Here is a tiny trained network, its code and every weight. The questions are about switching its units off for an input and a target symbol, where a switched-off unit gives its printed mean instead of its output.

import numpy as np


def w(rows, s, z=0):
    codes = np.array(rows[::2]) - 128.0
    scale = np.full(codes.shape[1], s)
    scale[-1] = z or s
    return codes * scale


def f(y):
    return y / 2 * (1 + np.tanh(0.7978845608 * (y + 0.044715 * y**3)))


def softmax(a):
    e = np.exp(a - a.max(-1, keepdims=True))
    return e / e.sum(-1, keepdims=True)


def log_softmax(a):
    a = a - a.max(-1, keepdims=True)
    return a - np.log(np.exp(a).sum(-1, keepdims=True))


def net(x, mask):
    ids = ['γδζθξστφ'.index(c) for c in x.split()]
    T = len(ids)
    res = E[ids] + P[:T]
    r = res
    for j in range(2):
        rows = slice(4 * j, 4 * j + 4)
        q, k, v = (r @ M[0][rows].T for M in (Q, K, V))
        z = softmax(np.where(np.tri(T) > 0, q @ k.T / 4**0.5, -1e9)) @ v
        o = O[0][rows]
        res = res + np.where(mask[j], z, o[:, -1]) @ o[:, :-1]
    y = f(res @ A[0][:, :-1].T + A[0][:, -1])
    res = res + np.where(mask[2:18], y, B[0][:, -1]) @ B[0][:, :-1]
    return log_softmax(res[-1] @ U[:, :-1].T + U[:, -1])


Q, K, V, O, A, B = {}, {}, {}, {}, {}, {}
E = w([
[218,158,59],'γ',
[51,194,78],'δ',
[251,125,119],'ζ',
[178,233,97],'θ',
[160,69,83],'ξ',
[114,172,72],'σ',
[74,56,143],'τ',
[30,186,219],'φ',
],0.017)
P = w([
[253,212,71],'0',
[123,45,146],'1',
[102,34,123],'2',
[113,39,128],'3',
[111,45,130],'4',
[103,39,122],'5',
[102,39,113],'6',
[105,44,115],'7',
[104,44,110],'8',
[86,29,95],'9',
],0.0063)
Q[0] = w([
[152,232,8],'h1',
[221,185,55],'h1',
[67,38,182],'h1',
[144,70,126],'h1',
[208,86,62],'h2',
[70,226,189],'h2',
[83,7,234],'h2',
[156,68,105],'h2',
],0.011)
K[0] = w([
[116,196,145],'h1',
[95,212,104],'h1',
[112,11,100],'h1',
[126,89,103],'h1',
[180,136,82],'h2',
[83,179,189],'h2',
[108,44,253],'h2',
[185,110,115],'h2',
],0.015)
V[0] = w([
[78,151,230],'h1',
[73,86,160],'h1',
[152,181,102],'h1',
[139,144,179],'h1',
[91,193,129],'h2',
[34,116,132],'h2',
[164,141,140],'h2',
[160,251,79],'h2',
],0.012)
O[0] = w([
[166,213,126,57],'h1',
[121,123,155,52],'h1',
[112,169,155,191],'h1',
[202,177,160,114],'h1',
[114,181,14,131],'h2',
[2,187,108,42],'h2',
[114,123,92,155],'h2',
[136,135,80,254],'h2',
],0.0077,0.01)
A[0] = w([
[187,102,143,67],'n1',
[110,143,56,42],'n2',
[78,120,234,198],'n3',
[64,133,99,254],'n4',
[153,208,165,160],'n5',
[149,201,81,245],'n6',
[143,30,212,111],'n7',
[32,105,62,204],'n8',
[234,91,137,153],'n9',
[106,164,71,67],'n10',
[207,173,115,118],'n11',
[166,61,214,92],'n12',
[106,149,4,101],'n13',
[178,174,127,131],'n14',
[170,239,93,139],'n15',
[103,204,220,200],'n16',
],0.011,0.0052)
B[0] = w([
[104,160,69,177],'n1',
[131,147,72,152],'n2',
[241,73,115,170],'n3',
[151,178,209,176],'n4',
[142,98,160,139],'n5',
[111,61,172,200],'n6',
[33,125,173,178],'n7',
[182,157,143,191],'n8',
[135,107,87,254],'n9',
[41,221,69,152],'n10',
[127,149,151,206],'n11',
[50,219,141,168],'n12',
[70,178,149,200],'n13',
[96,184,183,169],'n14',
[145,92,124,188],'n15',
[254,176,40,154],'n16',
],0.0066,0.018)
U = w([
[253,8,22,94],'γ',
[5,204,115,3],'δ',
[153,106,117,120],'ζ',
[110,162,26,106],'θ',
[19,54,100,200],'ξ',
[71,152,72,115],'σ',
[102,120,236,249],'τ',
[188,220,198,122],'φ',
],0.0078,0.0046)

Each question gives the input, a string of symbols that net reads in full, and the target symbol t.
The units are the heads (4 rows each of Q, K, V and O) and the neurons (one row each of A and B). Each row of codes is followed by its name. A weight is (code - 128) times the scale printed after its matrix; where a second scale follows, it is the last column's (O, A, B and U).
mask holds one flag per unit, heads first, then neurons. A switched-off unit (its flag False) gives its mean, the last column of its rows in O or B, instead of its output. The means were averaged over made-up inputs and are rounded, as every weight is.
A unit's drop is (log p(t) with every unit on - log p(t) with that unit switched off) / (log p(t) with every unit on - log p(t) with every unit switched off).
The circuit of an input: a set's keep is (log p(t) with only the set's units on - log p(t) with every unit switched off) / (log p(t) with every unit on - log p(t) with every unit switched off). Starting from the 12 units with the biggest drops (on a tie, the unit counted first), units are removed one at a time, each time the one whose removal leaves the highest keep (on an exact tie, the one counted first), for as long as the keep stays at least 0.8.
circuit, biggest first: the units of the circuit, biggest drop first
top k neurons: the k neurons with the biggest drops, biggest first
heads that matter: for each layer, one digit per head in row order, 1 if its drop is at least 0.15 and else 0, layers parted by /
drop of u: that unit's drop, to one decimal
input τ γ φ γ τ δ, target δ: circuit, biggest first : h2
input γ γ σ θ ξ, target ξ: top 2 neurons : n7, n12
input φ σ τ γ ξ γ σ δ, target δ: top 2 neurons : n10, n13
input τ τ σ, target δ: heads that matter : 01
input γ τ θ σ τ, target τ: circuit, biggest first : h2, n9
input φ γ ζ ζ φ, target φ: circuit, biggest first : h2, n4, n16, n3
input φ δ δ γ γ ζ γ δ τ θ, target φ: heads that matter : 10
input φ φ τ γ δ τ σ, target φ: heads that matter : 10
input φ σ ζ ζ σ δ ζ, target φ: circuit, biggest first : h2, n12
input γ φ δ σ ξ τ δ σ σ ξ, target ξ: heads that matter : 01
input γ ξ φ γ σ, target γ: heads that matter : 01
input φ τ θ φ τ γ ζ, target φ: top 3 neurons : n12, n14, n11
input δ γ θ θ τ σ, target δ: top 2 neurons : n13, n3
input γ δ ζ τ γ σ, target γ: top neuron : n12
input γ φ θ δ ξ θ, target γ: drop of h2 : 0.7
input ξ γ γ φ γ τ, target τ: drop of h2 : 0.8
input γ γ θ θ, target γ: drop of n7 : 0.1
